[  30  149    5  211  -71   64  -52   51   89  122  -73 -206   80 -155
  -32  -24  110 -119   -9   -8  104 -133   11   62  228 -229   12  -66
  -65  -12   89  117  146   28  138  201    6   59  -11   98 -145  -52
 -337  -76   32  208   81  131  -86  169]  <37>
[-100 -531 -247  -75   49  145   23 -255  333  -17   10  -13  -62  557
   17    4 -239  -48   63  191   56  465  -96 -441  -32  420  356  -73
   39 -335  126 -210  102  221 -338  105 -538  156   84  -12 -221   26
 -151  416  276 -111 -140  461 -141    9]  <39>
[-115   85 -197   60   85  -46  111 -112  160   57  -36 -146 -119   58
   23 -202  -34   36  207 -158   82 -211 -217  195   86  112 -114 -300
  -21  304   56  -89 -140 -214 -271  279   48 -163 -177    5  207   39
  -44   54   30  402  -39  -38 -100  147]  <35>
[   3  102  -31   94  -47   29   31  -54   43   52    1 -138   32   72
    8 -102   68  -99    7  -39   80  -84  -38  -27  166  -55   44  -30
  -55   24   48   82   97  -32   64   68  -76  104  -33   93  -83  -86
 -158    5   70   97  -77   40 -114  126]  <38>
[-193   87  -20   30  165   -1 -143  -17 -147   82 -192  -89 -134  -48
  -29   39   83  -30   31  -39  188 -160  -41   53   12  -62   61  -36
 -127   54  -59   59 -198  -72  122  104  111  292 -163   25  193    4
  148  -53 -139 -117 -177 -125 -114 -112]  <37>
[  97  110  -43  205   17  260   80 -117  -23  -61  190   19  -38  -12
  336  -77  133  -60 -169   -3  112 -343   61   -6  125 -139 -342 -371
  148  -57  -16  233   -2   29  133  269   97 -251 -150   45 -229  -62
 -310  375   87  216   52  -49 -159   76]  <54>
[  25 -195  -50 -221  -43  -55  145 -168  -50 -121  217  154   83  669
  151 -280 -151   43  115  112  -26  102  -51 -173  -30  430  192   29
   42  -79    0  -40  194 -166 -161  -54 -536  -25   39  -39 -104 -143
  128  210  263  -40 -164  141 -127  -33]  <54>
[   3   26  -15    7  -26   13   11  -26   37  -22    7  -10   57  133
   32  -98   23  -34   52   16   78  -27   -3  -23  120   35   64   21
  -12  -54   19   22   97  -43   43   82 -164   42   -7   39  -69  -75
  -82   64  108   54  -43   69 -108   43]  <54>
[-110  310   52   94   60  -24 -127  140 -143 -113  -98  -85  -45 -212
    7  -23   93  -91  -61  -40  100 -204  -16  148   31  -55  -16  113
 -137  -34 -103   47 -158  -76  237   17  205  183 -135   52  231  -39
  153  -73 -144  -83 -197 -234  -71 -124]  <43>
[ -39 -198  -63  -68   50    8   52 -191    1   32   51  114  -33  504
  178    8  -48   84  -27  156   32  185   12 -223  -79  245   70  -44
  136  -78  106   40  134  -84 -238  -18 -295   34  -83 -124  -95   -9
  109  119  120  -56   19  239  -28   12]  <46>
[ -56  189  -73 -120 -212   26  -60  -14 -147 -160  373  -36  121  382
  126 -395 -182 -182  -18   24   89 -110 -194 -111  235  199  265  -16
 -297  -89  -74  140  232 -190  198   -7 -348   50  123  143  -15 -292
   15  158  220  -33 -361  -75 -218    5]  <44>
[  32  -45  -32  -16   46  -32   46   -1  108   16  -63   -8   96  100
   41  -87   66  -12  104  -57  108   10   43   17  112   93   63   43
   87   -6   42  -11  130  -44  -37  148 -233    4   -8   17 -104  -52
 -138  -11  130  128   47  149  -32   60]  <54>
[-141   70 -179  -27  134   -8   21   -3  -64  -71   29 -108 -162  163
  203  -13   15  -75  -37  -94  104    5  -67 -101   11  219   36  -63
   19   18   60   56  -96  -62 -180  -19   14   34  -66   -1   63  -42
  -47   69   20  -20 -224  -56  -58   -5]  <38>
[  -3   25   99  143    3  -14   11 -167  -85  -42 -260    4 -186   51
 -140  243  104   67  -11  246  -88  -54   34  -18 -160 -107  -93  116
   18 -117   63 -142 -300   31  -35 -153  292  190 -275  -12  153  137
  214   52 -135 -168  -13  -82 -226 -105]  <43>
[  39   46   -5   69  -46    3   29  -55   69   38  -43  -50   52   34
   23  -55   88  -39   91   -7   76  -37   13    4  173 -101    9   -4
  -10  -31   47   44  118  -35   79  121  -74   51  -34   72 -108  -48
 -173   21  102  112   24   89  -98  112]  <35>
[-206 -207 -116   -8  172  -39 -149  -73  -12    3 -209  152 -159  238
   33  156  -48   43   13  207  143  137   23 -137  -85  196  108  -89
    7 -155   92 -101 -111   76 -146  160  -85  104  -92 -116   46   91
   48  155   18 -102  157  215 -135  -95]  <54>
[ -22  163   37  133   59    8  -67   80  -29  -53 -100 -110  -39 -145
   81  107   91  -24  -65   39   30  -51   20   73  -41  -48  -60   86
   17  -86   14   45  -71  -55   29   16  173   87 -164  -20  107   41
   72 -102 -113  -16  -74  -37   24  -61]  <46>
[ -36  -25   -4 -190   30 -281 -113   97  -95 -120 -260  -36   -2   33
  -88   91  -20   24  241   26   23  169   -4   73  -58  251  327  391
  -37 -144   32 -238  -67 -163 -111  -64 -106  182  -42   41  247   36
  195 -231   32 -161 -122   32  -47 -234]  <35>
[  69  -82  -82  199   46   53  200  -94  381  108 -173 -164   13    0
  -83  -14  109    2   78  -65   11   23   11   33   87    5 -105  -86
  200   94  166 -120   30   97 -261  181  -80  -71  -81    4 -153   77
 -325   55   86  345  162  246  -41  250]  <44>
[ -26 -102  -45  -87   48   -6   67  -60   15  -31   21   45   29  324
   75 -116  -19   11   43   20   64   54   17  -89   14  239  114   32
   81  -45   24  -21   84  -51 -110   30 -316   39    3  -31  -70  -70
   -4  116  134    0  -78  125  -81  -13]  <44>
[ -96 -123   33  -50  229 -158   75   54   22  -72 -207  123  -10  209
    0  -29   44   84  126   62    3  115   87   37 -175  288   42  166
  101  -18  -11 -138  -58  -23 -128  -13 -176  147  -81 -153   66   45
  202  -50  -32  -65   10  103   44  -72]  <54>
[ -64  118  -24  -24  -31    9  -62   -2  -75  -60   47   -9    4   92
   91 -101    8  -52   30   -3  106  -43  -35  -29  135    5   81   22
  -95  -82  -38   78   62  -96  140   54  -83  102  -12   60   23  -96
    5   82   70  -41 -164  -45 -110  -21]  <35>
[ -23  151   -1  142   45   22  -18   72   46   49 -144 -138  -22 -163
   15   49  132  -25  -19  -56   86  -96   51   95   90 -105  -60    5
   63   13   61   41  -18  -12    6  115   89   34  -87   17   13   16
 -154  -53  -40  134   27   26  -29   53]  <38>
[  34  137  -65  262 -123  101   22    9  294  225 -163 -256   78 -246
  -99  -86  169  -85  -39 -171  138  -43   46   46  385 -275   -6 -150
  102   76  141   80  252  119   68  331 -135   15  104  137 -260  -14
 -600  105  132  379  208  261  -85  316]  <39>
[ -20  -50  -65   30   -8   44   47  -93  111   78  -55  -29   12  184
   -2  -55   50  -13   24   -7  104   33   17  -93  147   25   62  -50
   68   -2   91   18  111   23  -63  109 -212   49   14   23 -145  -43
 -196  123  134   98   41  172 -126  120]  <39>
[  -7  -28  -33   69   69   11   62  -42  111   58 -124  -51    2   79
   -5    4   98  -13   30  -20   86   -4   46  -16   66   32   -2    2
   98   18   84  -14   24   24  -87   92  -96   50  -65   -3  -80   -2
 -139   13   53  105   56  130  -66   87]  <43>
[ -61   -7  167 -122  236 -179   77  -15 -232 -161 -207  217  -98  138
   78   15   97  217  131   64  -65  -36  119  161 -329  220 -100  247
  154  -18 -162 -130 -256 -215  -21 -131   33  170 -272 -165  318   94
  591  -23 -158 -233 -158 -195   40 -313]  <35>
[-128  307   45  133   41   19 -132  143 -117  -45 -108 -138  -77 -238
    2   13   79  -54  -58  -20   82 -187  -16  149   42 -130  -35   47
 -118  -27  -63   64 -142  -72  184   47  227  156 -120   28  214   -7
   82  -52 -159  -24 -175 -184  -59  -83]  <38>
[  61   42  -30   50 -111   -3  110 -109   79   57  122 -134  136  267
   24 -261   14 -122   54  -34   34  -38  -81  -76  191   42  122  -22
  -87   51   46  103  265  -82   59   42 -291  112   26  111 -183 -160
 -156  -11  167  130 -114  118  -93  199]  <37>
[ -18  108    4    1  -28    2  -24   -2  -98  -88  111  -44   31  165
  130 -120  -31  -58  -23   51   30  -70  -52  -13   16  111   67   33
  -74  -78  -29   76   64 -138   58   -4  -99   64  -73   20   46  -94
   98   12   35  -28 -189  -33  -58  -51]  <37>
[-112 -144    8  -38  208  -41   41  -44   15  -11 -266   96 -146  160
  -23  162   67  155   93   92   25  120   95  -27 -167  135  -19  109
  171  -53   43 -146 -196    9 -210  -37  -15  126 -141 -147  103  121
  175   63  -63 -111   -5   65  -45 -106]  <54>
[ -62  162   33  158  103   -9  -85   37  -60   -1 -214 -141 -112 -211
   -7  156  133  -23  -25   22   56 -126    5  109  -51 -119  -74   53
  -23  -24    9   10 -202  -37   48   36  288  163 -223   10  174   81
   92 -121 -176  -37  -74 -101  -43  -79]  <46>
[ -63  184  -13  215   99   49  -70   67   56   99 -231 -190  -81 -304
  -19  136  188  -50  -30  -77  138 -149   39  119  102 -226 -111  -41
   22   43   62   62 -116   28   53  162  254   97 -152   35   53   58
 -168  -98 -122  126   42  -19  -38   62]  <37>
[ -48  156  -40  204   70    9  -52   19   94   52 -273 -169 -106 -319
  -51  138  194  -57   31  -86  121  -94   19   95  132 -229  -95  -17
    6    8   58   -6 -139   60   73  161  274  122 -137   87   48   81
 -193  -31  -78   97   38  -31  -87   67]  <35>
[  14 -207   -2  -25  151  -18  100  -86   46   51 -117   15  -19  266
   76   72   48   96   83   82   10   96   78  -56 -132  177   18   39
  195  -32   90  -47    5  -40 -249   19 -182   43 -121 -115  -68   52
   38  -21   31   12   25  200   11  -21]  <46>
[  11   47  -13   57    9    4    7  -14    9   -3   -1  -78   43   86
   76  -64   44  -64    1    4   65  -48   -2   -8   61   49   46   13
   -3  -40   29   55   82  -55   22   71 -102   66  -65   35  -47  -59
  -62  -21   52   54  -56   65  -47   29]  <37>
[ -14  -41   48 -182   53  -14   -9  -14 -213  -97   63  107   56  312
  169  -96   40  -20  -26    5  100   52  106 -144    1  211  185  192
   56 -163  -87   99  115  -84  126  -94 -334  200   23   10  -72 -147
  130   91  109 -262 -239   -6  -61 -173]  <43>
[-107  183 -118  115  131   92  -95  238  219  133 -118 -194  102 -341
   60  -93  170 -136  -13 -324  337  -88   60  117  363 -124   22  -82
   47   95   26  163  169   58  124  386 -117   17  105   67 -129  -93
 -471  -61   58  295   60  126   65  182]  <39>
[  60  -83  -14  135   47   31   70  -90  121  128 -149  -94   -2   64
   34  101  136    9    5   36   44   43   82  -55   39  -55  -36  -32
  162  -18  146   34   84   44 -123   99  -63   48  -94  -13 -177   46
 -212  -22   44  119  140  230  -27  124]  <46>
[ -11  205  184  -24  125   15  128   80 -209  -50  -49 -173  -50  -24
  -56  -66  111   71  197  -38  -69 -312  -27  242 -131 -106 -101  187
  -73  126 -144   26 -288 -225   71 -205  204  192 -198  -21  242  -40
  322 -193 -222  -89 -493 -370  -64 -132]  <46>
[ -79  -84  -30  -92  133  -33   30  -28  -35  -37 -102   74  -67  195
   92   -2   34   89   64   -1   68   73   64  -39  -54  187   47   55
  142  -48   -2  -44  -40  -61 -118   29 -171   70  -54  -75   35   15
   84  115   42  -62  -75   54  -39  -94]  <54>
[ -99 -117  -29  -25  222  -39   52   -1   29  -50 -166   48  -89  165
   47   56   31   71   47   40   42   64   58   -2 -166  253    2   69
  143  -35   21 -117 -148   -8 -210   13  -81   72 -135 -126   94   66
  141   35  -39  -44  -44   68   -2 -100]  <43>
[ 170   75   82  -94  -80  -42  206  -83  -94  -12  114   34  150  269
  146 -246  122   54   29 -111    1 -122  102   32  100  109  -16   89
  218   86  -13  106  230 -213    7  -28 -342  -65  -11   38 -144 -148
  -36   52  182  111  -62    9  -53   36]  <43>
[  11   60   20    9   63  -66   97   -9  -17    2  -57   30   44  141
   37 -121   97   24   46  -36   58 -134   47   89   32  103  -49   12
   96  107   24   12   29 -105  -45   68 -127  -23  -82  -31  -13  -50
   -7  -22   46  130   53   28  -67   44]  <44>
[  19   87    7  107   -4   15   -9   -8   11   48  -26 -123   47   15
   52  -39   81  -69   -6    3   70  -79   -6   16   90  -57   16   -9
  -23   -7   42  102   94  -55   62   89  -40   91  -76   43  -64  -47
  -93  -74   16   78  -30   69  -41   69]  <46>
[  78 -203  -55  -21  -53   21  114 -157  160   84   11   30   92  335
   51  -94    5   25  130   61   49  121   40 -134  140   79   94  -55
  116  -67  121   -8  252   -3 -119  142 -379  -29   45   11 -273  -51
 -254  143  250  152  112  316 -102  154]  <35>
[-297  -51 -209   71   76   59 -280  -13   51  -74   15  -68 -128  189
   58   44 -208 -192  -87  200  173  162 -203 -229    9  206  266 -106
 -331 -255   39  -13  -51   85    3  126  -34  248  -51    0  122  -19
   75  103   -4 -167 -173  132 -113  -56]  <37>
[ -38 -138    8   64  290   -6   53  -16   72   72 -322  -24 -136  -34
   49  276  163  149   54   22   47   56  135   57 -209   56 -135   60
  286    6   90  -86 -217    3 -288   50  118   55 -251 -163   80  183
   88  -97 -139   10   81  107   78  -81]  <46>
[ 184 -258  226    3   71  -30  134 -207  100   32 -149  269  184  310
  -89   63  133  129  223  263   -4    0  158    6  -96  -60  -87  211
   95 -105    4  -87   58  -35   72   -8 -159  119 -241  -89 -136    8
  236 -123   59  -45  206  173  -70    6]  <35>
[ -37   68   -8   79  113  -33  -16   38   21  -23 -204  -60  -80 -150
   33  116  139    1   81  -29   76  -26   55   76   24  -66  -59   65
   50  -51   26  -34 -120   -7    5   82  155   83 -130   10   65   63
  -51  -36  -50   18  -15  -17  -36  -25]  <35>
[ -40   74  -59  -48  -53   35   -1  -39  -14  -27   95  -28   42  199
   87 -182  -15  -52  -17  -55  113  -31  -40  -65  157  111  116  -13
  -13  -23   -8   72  132  -92   39   69 -252   46   33   58  -40 -126
  -58  138  140   31 -145   29 -114   21]  <44>
[ -23   97  114  202  280 -192   35 -191  -59  -29 -364  157  -79 -132
   46    7  287   58 -117  -73   70 -199   92  201 -255   92 -284   48
  170  163 -151  -50 -246 -111  158  119  220  275 -503  -49  300  154
  543  -98 -234  -79  162 -171   83 -162]  <38>
[  -9   67  -62  116  -32  -12  -55  -19   51   16  -95  -19   -5    9
   88   37   83  -52 -128   14  102   46   67  -63  118   34   23  -25
  109  -89  114   38  127   31  -18  142  -84    2  -33   26  -87    1
 -200   85   92   91  177  180  -61   60]  <43>
[  26  -76    5  122   96   33  106  -82  150   99 -212  -36  -26   32
  -25   78  159   49   14   -4   50   15  114   -5   14  -27  -85   -5
  211   15  100  -40  -11   71 -121  100  -56   51 -110  -35 -110   68
 -150   51   21  116  137  167  -45   90]  <43>
[ -18   64  -23  174  122    4  -20   26   89   77 -219 -145  -56 -166
   26  157  164  -24  -13  -28   93  -40   50   62   20  -93  -84   -1
   91   13  100   25  -66   19  -69  120  157   72 -164  -10    6   78
 -122 -129  -81  104   84   82   13   56]  <46>

[ 124  168  -79   50 -246  158   47  146 -264  227   13  -89  -99  -45
   90  -45   23 -109  -75 -127  156 -252  309 -131   -1 -136 -112   13
  113   22    5   70   -3   75 -150  186  -83   48  196    6  184   98
  -62  -68 -186  -94 -211  208  208   59]  (45)
[  11 -127 -105   40    0  -17 -212 -300   63  167   81   23   58  -97
  250   32  -13   57  158  -52 -259   81 -178 -137  126 -184  123 -137
   -1  155  100   62  163  -36 -127 -289  -15  137  179   -5   20  121
 -129  164 -200 -125  -52 -214  119  159]  (34)
[  14 -321  -33   54  126   89  158   62  320 -140 -119 -148   77 -177
   59   94   64  -24 -157  -56 -148   76 -179  -21 -128   95 -138   11
  -21 -128   48  -25   36  131  102 -172   92   66 -333   85  157 -219
 -116   15  -16  -95  338   32  -30  -51]  (39)
[ -67   10   13 -100   45  110   82  132  -91   32  183 -172 -210  -74
 -175 -335  -97  -61 -214  -55  -63 -179   20  117 -113  154  -41   24
 -120 -292   63  100  -26  261   98  -90 -137  103 -165   49  174    7
 -112  -35    9  255 -112  207  154 -308]  (37)
[ -91 -202 -108 -150   16 -314  212  -90  222   14 -118  -14  148   73
   26  538  129   45  190   70   52  249  129 -184 -150  -60    3 -278
  208  351   82   23   20  241  -44   -6  179    9 -202   60 -178 -171
  162   86  248 -247  154  -39 -199  105]  (45)
[  18 -267 -196   33  108 -183 -101 -193   49  -36  -59  -66  152  -69
  289  274   73  -70  121 -231 -197  157 -128 -402  129 -172  -50 -244
   65  172  129  -88  266  -15  -27 -112  163  133  145   36  101  -31
   54   87  -53 -376  340 -259   62  133]  (37)
[ 229  272  -38   62 -151  212  -89  232 -182  159  144   66  -66   -3
  -31  -31  -55   92 -155   21  253 -149   87  175  -57   13  -30  136
   64 -134 -237   86 -173  -53  -13  139 -299 -146  -43   10  209   17
 -217  -61  -99  110 -171   71  195  -19]  (34)
[-173  -86  104 -188  175  -19  169  -17   53  116  -92  -55 -107  -16
  -28 -136  -45  -83 -126  154  128  -60  -17  235 -214  357  188  -53
 -121 -199  -74  105  -57  138  153 -128   11   47 -259  180  144  -69
 -220  -36  223  105  126  118   11 -263]  (45)
[ 125  -18  -47  -46 -106   56 -203  -32   80   65  194  237  120   15
   57   87   84  134   41  242  -25   11 -242  204  278  143   55  169
   -7    3 -126  193  -35 -159  111   35  -65  147 -167  -80    6 -234
 -243  130  -54  140 -115  -93    9    3]  (22)
[ -60  171 -141 -126   87 -206  -75  -71   57  336  130  -99   81  -99
   31  -24  -59  169  -59  306  -41   24 -176  169  -38  -58  209   46
  142  -51 -154  113  -95  124  122 -221 -146  116 -183 -126   87   54
 -331   -3  -56   64  -32   30  123 -161]  (35)
[  47  168   11   21  -83  218   25  265 -335  323  -31 -258 -127 -144
  219 -350   20 -202 -213 -108  283 -356  147  -57   28   13   18   98
   -2 -278 -139   40  -39   36   57  144 -123  106  134   22  384   39
 -238 -163 -227  -24   45  332  357  -81]  (22)
[ -64 -110  126 -132  112   98  -76  144  -84   45  158   70  -82   68
 -102 -181  -29 -164  -98  -54   83  -25  -78   37  101  327   95   13
 -214 -257  -49   39   14  -22  217   99  -64   40 -191  168  210 -158
 -152  -12  129  142  100   61  115 -213]  (45)
[-149 -178 -126 -149   -8 -106  272 -239   55  -12 -214 -217   -3 -230
  350  188   72 -104  168  -44  188 -132  206 -288 -137  -79    1 -321
   15  203   59  -22  190   37  -58  -90  277  163   46   88  -11 -346
   67   65   97 -213  327   37   99   53]  (22)
[-112  110  111 -204  -12  -28  135 -271 -137  228 -125  163 -224  124
   -3    4   57  -32  137  142  125   17  383  203 -291  131  361  -83
 -118  125  -36  244  -42   60 -142 -146   68  -82   64  173   26  204
 -155   55  207   76 -302  -39  -86 -138]  (34)
[  12  147  -87 -132  144 -115  -18   49  -58   66   98  -57  -89 -132
 -111 -100   70   80 -271  181 -215   72 -107  310 -283  -55  102  157
   -5 -151 -122  113   50  272  145 -197  -84   84 -144  -69   45  177
 -260  -77    7  177 -142    2   62 -354]  (39)
[ 165  236  -49    0 -199  176    6 -115  -72   68   34   87 -186 -112
   45  -91   25  218 -122  245  -31 -168   37  454 -153  -10  117  242
   55  -29 -102  333 -102   77 -115 -165  -97  -48   -4  -46   76  174
 -317   50 -195  253 -396   -9   48  -84]  (39)
[  44 -418 -180   34  116 -110   45 -191  246 -214    4 -105  189  -72
  116  313  202  -81  117 -286 -258  253  -53 -448  144 -132 -177 -107
  -83   55  179  -65  192  -52   88 -128  299   99 -165   26  178 -313
   27   88  -31 -312  462 -197  -95   51]  (32)
[ -15    0  -12   13 -162  234  111  116  -48  191  105 -287 -131 -131
   81 -406  -28  -30 -131   26   57 -389   -4   91  159  143  -70  135
   -4 -271   67  212 -148  162   29  -57  -99  251  -99  -68  255 -100
 -212    3 -253  196  -93  377  191  -81]  (22)
[  -4  -19 -167  -61  -51 -176  124  -36 -232  -43  -57  -96  -81  161
  119  185  -25  -58  142 -215  209 -145  273 -268   75   98  -99 -296
  135  124  105   52    8   87 -104  132   56   63  168   64  159  -38
  216   47  181 -181  157  -50   27   14]  (32)
[  40  -56   -7  -58   50 -193 -161   -9  -42  144   53  104   72  203
   78  236   80   78   98   26   51  239 -140   -1  138   47  235  -60
  142   93  -46  135  -69   87   51   22  -33 -123  -50   68   86  141
  -74   57   18 -113   88 -157  -56  104]  (39)
[ 223  140  -27   50 -189  259 -216  139  -90  105  117  263   51 -133
  101  190  -64    5  -44   -5  182  -50   16  -41   -4 -130  -32   12
   41  101 -204  -56   99 -228  -63  227 -190 -145   53   93   39 -136
 -146   22 -115  -46 -145  -89  278  135]  (39)
[  51  -62  297  -34  -99  465  111  608  -43 -285  -97  158 -299 -162
  -91   19  126 -138 -185 -107   55   30  184   77 -347   73   11  132
  -59   28  -58  -55  109  238  -48  276  -49 -161 -174  224  -79 -171
  135   41   80  278 -149  174  141  -90]  (39)
[  47 -187  -79  -37   82  -70 -184 -244   13  -24   67  160   66    6
  101  110  155  -74   74  -75 -305  192 -114 -127  183  -28   86   30
 -138   45   72   75  228 -128   62 -109  177  133   44   29  131   -3
 -159   96  -50 -124   63 -274  -22  -56]  (39)
[  21  134  -19  -91 -189   38  143  197 -191  217   46  -90  -96    1
  -53   41  120 -107  -29  -45  164  -92  383 -115 -119 -142  -38   -5
   89   78    4   79  -29  223  -73  197  -24   29   15    6   33    8
   12  -67  -27  -15 -236  277   92  -29]  (31)
[-207 -253  -32 -125   35 -114   44 -401   41   62  -92  -80  -66  -42
  305   33  -26  -67  295  -77  -63  -29   25 -268  142   42  230 -298
  -31  179  223  115  159   18  -99 -233  233  137  120  124   87  -57
    9  199    0 -133  182 -127   54   77]  (37)
[  18  124  253    9    1  386  156  451  -79   94 -217    1 -282 -148
  -25 -204   59 -103 -289   45  101  -72  200  284 -464  115  158  207
  -34 -153 -177   31  -79  233  -52   25 -155 -115 -125  166  147  145
 -185  -82    4  203 -180  258  150 -184]  (34)
[ -48  -54  -62  -31  -63   55    0   35 -106   10  -43 -143  -99 -249
  260   43  132 -132  116 -212 -149    9  186 -426   -8 -359   66  -86
   43  208  117  -70  274  102 -122  -22  153  129  198  -10   55  -54
   73   89 -188 -113   55   12  245   47]  (35)
[ 110   95   35   30 -218  284   55  203 -231   94   43 -103 -181  -71
  125 -146  -17  -57  -82 -129  313 -297  183    2  -11   29  -46    1
   21  -96  -54  103  -73   60  -81  166 -136  -66   81   94  180  -56
  -55  -30 -154   82  -83  219  241   76]  (31)
[ -31 -243  -38   29   -7  -30  -68 -384   89  204  -81   91   85   98
  236  154  -61  -51  242 -106  -42   49  -11 -202  151   71  111 -273
  -15  164  158   94   67 -111 -162 -177   73   33  135  164  130   88
  -72  153  -22 -294   57 -199  -24  217]  (32)
[  85  -28   56  -59   53  166  146  166  134 -196  -24   62 -123 -176
 -137  137   30   91 -224   50    3  112   19  286 -538    8  -43    6
  -56  -34 -122   15   28  242   11 -101 -102 -202 -289  154 -107  -80
  -45   -9  145  174  -80  -10    2 -153]  (37)
[  49 -105   -6   66  -64  249 -317 -153   15  316  280   65   95 -142
  145 -143 -226  -89   40 -158  -14  -84 -207 -232  239  -89   32 -150
 -140  -84   28  -47  132 -235  -17  -71 -206  -11   73  140  181  -53
 -247   71 -283 -100  -44  -57  359  175]  (37)
[ 129    7  -81   25  -14  -76  -73  -51    9   59  -15  105   53  125
  100  236  -18  168   30   67  110   65 -108  139   20  111   74  -59
  161   59  -91  147 -123   20  -34  -38 -107 -117  -52   53  106   82
  -99   64   34  -81   47 -174  -46   95]  (32)
[ 117  -53  183   -8  -46  349  -76  432  107 -126  157  264  -82  -93
 -237  125   50   -9 -128  -52  -69  210   22   87 -297  -37  -54   71
 -104   46 -101  -94   71  125  -13  134 -222 -158 -259  147 -177 -160
   41   63   92  228 -266   27   92  -41]  (34)
[  24  -65  -33   40   56   62  -86 -122  103  273 -122  214  142    7
  119  146 -177  -61  -11   76   49  -29  -63   39 -100  183   -4 -203
   -3   67  -93  -60   58 -171  -96  -72 -153   86   38  163   73   41
 -184   38  144 -237  -36 -137   81   52]  (35)
[-181 -205   18 -228  -86 -208  235  -54   -5 -163  -89  -82 -135   67
  111  368  261  -47  393 -138   39  209  379 -438   37 -154  211 -209
  125  405  242  117   90  272  -98   78  385  -50  -57   71  -79 -215
  321  197  119  -65  156   -2 -120   85]  (37)
[ 167   51    3  115  -91  186  -18  321 -159   22   86  -12 -115  192
  -91 -146  -13    9 -149 -116   93 -172   33  128  158  294 -128  154
   51 -241  -27  149 -237   74    8  146 -221   37  -74    9  332   62
  -81  -13  -29  116  -62  121   36  -70]  (34)
[ 115   79  -74    4 -162  176   61 -169  152   36  128   22  -76 -138
  -21  -17  -52  253  -32  192  -15 -113  -11  320 -148   -9    1   94
    2  -24  -47  246 -142   51  -90 -249 -128  -49 -193  -26   12  -73
 -246  104 -127  230 -263    8   21  -19]  (35)
[ -97  -89   -9 -193 -112  -43  196 -566  -77   90  -66   61 -165   84
  151   52   13  -22  267   24  227 -149  327   61  -97  160  176 -283
 -174  149  109  295   22  -49 -165 -177  198  -24  124  203    3  -50
  -57  124  156  -15 -120  -86  -94   34]  (31)
[ -16  -39 -113  -78   67 -157 -235 -181  -89  152  189  -48   24  -43
  176  -51    6   49   46    3 -135   52 -260  -44  191  -87  180  -74
   12   -5   14  103  120   44   76 -165  -30  118   96  -29   81   97
 -166   68 -148  -20   56 -145  156    3]  (45)
[   5  -47  -94  -38   54  -52 -169  -86  -71  110   58  -33   38 -173
  236  107  -12  -44   44 -124  -53   84  -96 -249  -13 -250  108 -184
   29  114  -16  -79  237    4  -13  -77   -8   -3  144   66   47   23
  -58   40 -120 -172  127 -151  248   78]  (37)
[  49  144  -19  -89   28   76  -51  206  -61  117  248    2  -93  -81
 -267 -208   -2   12 -302  122 -176  -24  -58  267 -150   30  -24  217
  -66 -242  -82  102  -18  217  148  -39 -200   96 -221  -49   86   80
 -255  -79  -33  263 -295  149  114 -341]  (39)
[ -40   -9   85 -123   29   34   42   52  -63  113  125   83 -134  206
 -208 -153 -132    7 -119  100  138 -118  -25  340  -59  448   50  -51
  -82 -209  -18  207 -179  162   73   -3 -199    6 -194  153   98   61
 -122    1  222  214 -176   95  -38 -194]  (45)
[  45   60   24  -15 -108  182 -107  162  -59  -25   10  126 -121  -87
  124 -117   -4   50  -71  175  -63 -180 -144  200  179  197  108  211
   72  -37  -62  159    9  -17   13   59  -54  179  -32  -37  129  -77
 -186  118 -100  223 -109   11  158 -101]  (39)
[-178 -139 -129 -139   16  -97  268 -192   87  -43 -245 -192  -31 -261
  312  194  -15  -86  147  -18  110 -134  197 -308 -151  -67   27 -297
   78  215   77  -57  196   47  -77 -101  260  148    8   86   42 -312
   59   90  102 -193  327    8  137  -12]  (37)
[ -28 -245 -125 -110  158 -105  209  -55  211 -192   95 -167   32 -162
 -178  222  148  -51  -59 -199 -224  265  130 -221 -370 -226 -201 -160
 -146   16  113  -97  177  261   83 -195  135    3 -291   59  -65 -226
   87  -13  146  -75  154  -20  -73 -176]  (35)
[ -68  -64  157 -161 -155  203  181  129  -14 -222 -120   64 -260 -227
  140  261  116  -30  177  -94  169   78  343 -185 -354 -219  185 -176
   21  362   32   -9  191  194 -187   96  150 -246  -19  215 -223 -243
  239  159   65  114  -49   18  135  105]  (37)
[-188  -76  -25 -182 -120 -115  175 -350  158  180  -25  -21  -63  -37
  103  212  -42  114  334  132   44   36  224  -90 -161 -115  217 -317
   99  372  160  171   -3  199 -232 -241   87   -4  -34   78 -206  -47
   61  211   76  -10 -190    1  -40  133]  (35)
[  14   14  120   21 -157  414  293  226   66 -101 -199 -134 -266 -304
  129 -102   65  -10  -95   -2  135 -207  266   85 -328  -12   27  123
   -7  -20  -46   68  -47  142 -132  -47   28  -61 -148   99  111 -206
  -86   46 -109  197  -26  248  160  -37]  (34)
[  39 -227 -116    3  -27   -7   -1  149 -120 -127   59 -105   30    2
   96   77  189 -244   34 -335  -93  -23  106 -464  291  -29 -225  -44
  -45   -1  154  -70  201   -7   72  217  185  262   60  -10  204 -260
  127   21  -29 -184  258   35   88  -18]  (31)
[ 108   19  -80  -80  -45  -65 -195 -280  -10  -29  148  216  -14   47
   92   73  120  188   88  200 -139   82 -188  244  227   79  228  184
  -31   21  -60  306    0 -127   69 -138   75   28  -55  -54  100  -11
 -287  148  -94  147  -86 -268  -56  -58]  (39)
[-153 -104  -10  -31   64   19  -34 -302    7  412  -92   61   36   63
  180  -98 -348 -130   97   13  152 -236  -18  -42   11  324   81 -409
  -56    2   50    5   23 -129 -139 -165 -164  165  155  229  150   99
 -148   72  161 -213  -20  -44  160   49]  (35)
[-280  -94  -74 -229   20 -202  191 -296  198  166  -39 -141  -36 -151
  116  118  -83   82  232  183  -43    2   89  -93 -191  -85  196 -324
   99  278  138   83   67  257 -115 -310   89  156  -98   26 -187 -110
   26  174  121    7  -39   40   37  -20]  (35)
[-110 -267  -87 -117  -12 -307  144 -156  206  -18  -34 -102   87  108
   85  444  239   78  358  -61 -119  341  138 -364   89 -192  135 -185
  189  365  225  119   -7  260  -69 -107  279    3 -162  -20  -67 -118
  183  186   43 -195  181  -71 -222  167]  (35)
[  80 -214   -4   72  -48  224 -269  -16  243  166  280  167  225  -44
   -8  -22  -87  -42   20    2 -141   28 -312 -146  446  129  -47  116
 -117 -152   15   12    6 -299  150   20  -93  115 -276   30  251 -316
 -318  113 -200  -25   67  -33  143   59]  (37)
